Below are the code and all the weights of a small trained network. Each question names an input and a class and asks about switching units off, where a switched-off unit gives its printed mean instead of its output.

import numpy as np


def w(rows, s, z=0):
    codes = np.array(rows[::2]) - 128.0
    scale = np.full(codes.shape[1], s)
    scale[-1] = z or s
    return codes * scale


def f(y):
    return np.maximum(y, 0)


def log_softmax(a):
    a = a - a.max(-1, keepdims=True)
    return a - np.log(np.exp(a).sum(-1, keepdims=True))


def net(x, mask):
    res = np.array(x, float).reshape(1, 7) / 4 @ E
    y = f(res @ A[0][:, :-1].T + A[0][:, -1])
    res = res + np.where(mask, y, B[0][:, -1]) @ B[0][:, :-1]
    return log_softmax(res[-1] @ U[:, :-1].T + U[:, -1])


A, B = {}, {}
E = w([
[128,132,131,126,129,126],'x0',
[43,147,57,71,147,56],'x1',
[131,127,128,127,128,130],'x2',
[253,192,60,159,116,54],'x3',
[114,204,82,72,61,219],'x4',
[113,176,210,131,63,67],'x5',
[188,90,160,3,141,113],'x6',
],0.0081)
A[0] = w([
[170,102,85,145,182,150,127],'neuron 1',
[143,165,132,72,113,171,162],'neuron 2',
[172,161,115,117,136,96,42],'neuron 3',
[151,93,169,158,106,166,34],'neuron 4',
[124,95,35,155,171,191,110],'neuron 5',
[153,38,103,161,200,83,97],'neuron 6',
[115,106,184,150,151,68,63],'neuron 7',
[127,146,106,101,93,160,13],'neuron 8',
[213,162,93,129,103,107,85],'neuron 9',
[116,64,30,131,116,169,145],'neuron 10',
[186,228,108,104,187,131,65],'neuron 11',
[36,101,183,87,126,178,1],'neuron 12',
[144,85,202,180,195,71,88],'neuron 13',
[101,88,177,83,139,142,68],'neuron 14',
[170,69,112,30,127,122,43],'neuron 15',
[161,184,129,121,91,189,93],'neuron 16',
[44,160,78,246,102,135,95],'neuron 17',
[166,136,81,131,132,102,53],'neuron 18',
[72,158,88,73,186,72,105],'neuron 19',
[244,116,224,167,145,186,89],'neuron 20',
[181,117,75,129,73,46,53],'neuron 21',
[95,180,76,71,58,136,110],'neuron 22',
[142,161,114,119,90,198,88],'neuron 23',
[37,110,84,82,144,34,53],'neuron 24',
[97,162,83,107,150,69,43],'neuron 25',
[60,96,159,157,127,164,40],'neuron 26',
[105,199,202,160,52,88,197],'neuron 27',
[118,179,111,133,137,185,131],'neuron 28',
[169,108,180,40,99,85,143],'neuron 29',
[93,99,152,129,162,150,44],'neuron 30',
[131,147,78,118,126,81,99],'neuron 31',
[89,148,155,155,52,92,85],'neuron 32',
[166,155,111,146,132,118,26],'neuron 33',
[141,127,134,178,110,169,108],'neuron 34',
[203,174,94,170,115,110,63],'neuron 35',
],0.012,0.0081)
B[0] = w([
[153,91,187,38,152,110,193],'neuron 1',
[115,124,82,155,130,82,205],'neuron 2',
[105,149,150,147,134,167,163],'neuron 3',
[139,156,106,111,95,145,148],'neuron 4',
[138,81,204,23,135,107,213],'neuron 5',
[60,146,99,109,98,71,215],'neuron 6',
[86,125,104,74,106,111,172],'neuron 7',
[56,158,134,127,73,84,141],'neuron 8',
[75,163,174,119,137,161,218],'neuron 9',
[150,97,178,60,138,86,211],'neuron 10',
[110,144,143,129,146,137,192],'neuron 11',
[57,191,161,147,133,194,192],'neuron 12',
[62,158,70,140,86,83,212],'neuron 13',
[121,200,152,138,158,152,163],'neuron 14',
[189,220,135,216,157,85,187],'neuron 15',
[78,99,92,172,107,101,190],'neuron 16',
[242,211,99,218,164,103,232],'neuron 17',
[100,160,153,121,116,153,168],'neuron 18',
[179,92,111,171,78,168,213],'neuron 19',
[172,99,73,107,66,179,224],'neuron 20',
[58,130,183,171,138,175,207],'neuron 21',
[104,105,116,115,114,87,220],'neuron 22',
[79,132,105,160,87,65,186],'neuron 23',
[172,101,122,123,43,183,211],'neuron 24',
[147,121,107,119,68,170,173],'neuron 25',
[107,203,153,149,127,151,171],'neuron 26',
[154,55,171,1,177,105,255],'neuron 27',
[110,120,94,113,107,90,189],'neuron 28',
[202,157,116,151,177,92,216],'neuron 29',
[125,186,159,123,105,123,147],'neuron 30',
[126,124,145,125,104,176,183],'neuron 31',
[156,92,164,63,151,111,176],'neuron 32',
[93,191,152,134,107,182,146],'neuron 33',
[178,130,101,119,90,133,171],'neuron 34',
[62,178,154,110,147,169,212],'neuron 35',
],0.0099)
U = w([
[89,171,164,115,141,197,83],'0',
[148,109,109,105,142,129,248],'1',
[91,118,80,109,88,59,69],'2',
[193,94,101,109,61,197,89],'3',
[207,174,114,135,173,99,83],'4',
[154,73,184,68,154,106,87],'5',
[137,96,116,122,146,137,239],'6',
[123,6,107,183,222,144,112],'7',
],0.011,0.017)

Each question gives the input, the list of numbers given to net, and the class t.
The units are the neurons (one row each of A and B). Each row of codes is followed by its name. A weight is (code - 128) times the scale printed after its matrix; where a second scale follows, it is the last column's (A, B and U).
mask holds one flag per neuron, in row order. A switched-off neuron (its flag False) gives its mean, the last column of its row in B, instead of its output. The means were averaged over made-up inputs and are rounded, as every weight is.
A unit's drop is (log p(t) with every unit on - log p(t) with that unit switched off) / (log p(t) with every unit on - log p(t) with every unit switched off).
The circuit of an input: a set's keep is (log p(t) with only the set's units on - log p(t) with every unit switched off) / (log p(t) with every unit on - log p(t) with every unit switched off). Starting from the 12 units with the biggest drops (on a tie, the unit counted first), units are removed one at a time, each time the one whose removal leaves the highest keep (on an exact tie, the one counted first), for as long as the keep stays at least 0.8.
circuit, biggest first: the units of the circuit, biggest drop first
most important unit: the unit with the biggest drop
k most important neurons: the k neurons with the biggest drops, biggest first
drop when u is switched off: that unit's drop, to one decimal
input [1,6,6,5,2,8,8], class 4: circuit, biggest first => neuron 29
input [-4,-6,0,1,1,8,-8], class 4: 2 most important neurons => neuron 17; neuron 5
input [-1,5,5,6,4,-8,0], class 5: 2 most important neurons => neuron 5; neuron 10
input [4,-1,0,0,3,-7,2], class 5: circuit, biggest first => neuron 5; neuron 10
input [-1,7,-3,-4,0,5,0], class 3: circuit, biggest first => neuron 24; neuron 19
input [-3,8,-6,-4,1,5,-6], class 3: circuit, biggest first => neuron 24; neuron 19
input [-6,1,1,-5,-3,4,7], class 4: 2 most important neurons => neuron 29; neuron 15
input [-8,3,-4,0,1,-8,-6], class 5: 3 most important neurons => neuron 5; neuron 10; neuron 1
input [5,-6,-7,4,8,8,-7], class 2: 3 most important neurons => neuron 16; neuron 23; neuron 28
input [6,0,-7,7,4,-7,-6], class 0: circuit, biggest first => neuron 35; neuron 9
input [0,-2,2,-4,-5,-7,-2], class 5: 3 most important neurons => neuron 5; neuron 1; neuron 10
input [-7,-1,3,-5,-7,-3,-4], class 2: circuit, biggest first => neuron 13; neuron 6
input [-4,-5,4,-2,-1,2,-7], class 4: 2 most important neurons => neuron 17; neuron 24
input [1,-7,0,4,-7,3,-6], class 2: circuit, biggest first => neuron 13
input [0,-4,-3,4,-7,-2,8], class 4: 2 most important neurons => neuron 29; neuron 15
input [5,7,-4,1,-1,-4,-6], class 3: 3 most important neurons => neuron 24; neuron 19; neuron 25
input [-7,-7,5,-8,-7,2,3], class 0: 2 most important neurons => neuron 12; neuron 14
input [-7,3,-4,6,1,-3,8], class 4: 2 most important neurons => neuron 15; neuron 29
input [0,5,2,4,-8,5,6], class 2: 2 most important neurons => neuron 13; neuron 6
input [6,4,5,1,6,0,1], class 2: most important unit => neuron 22
input [5,-2,4,-4,-1,7,-7], class 4: 2 most important neurons => neuron 17; neuron 5
input [-6,2,2,-1,-6,6,4], class 2: 3 most important neurons => neuron 13; neuron 7; neuron 5
input [5,6,-4,1,0,1,-3], class 3: circuit, biggest first => neuron 24; neuron 19; neuron 25
input [-3,8,1,6,2,5,0], class 3: circuit, biggest first => neuron 24; neuron 19
input [-7,1,2,-4,8,2,-7], class 2: drop when neuron 28 is switched off => 0.2
input [2,-8,4,-7,0,-4,-4], class 3: drop when neuron 11 is switched off => 0.1
input [8,-2,7,-3,-5,-6,-8], class 4: circuit, biggest first => neuron 17
input [-8,-7,4,4,3,8,-6], class 5: drop when neuron 19 is switched off => 0.2
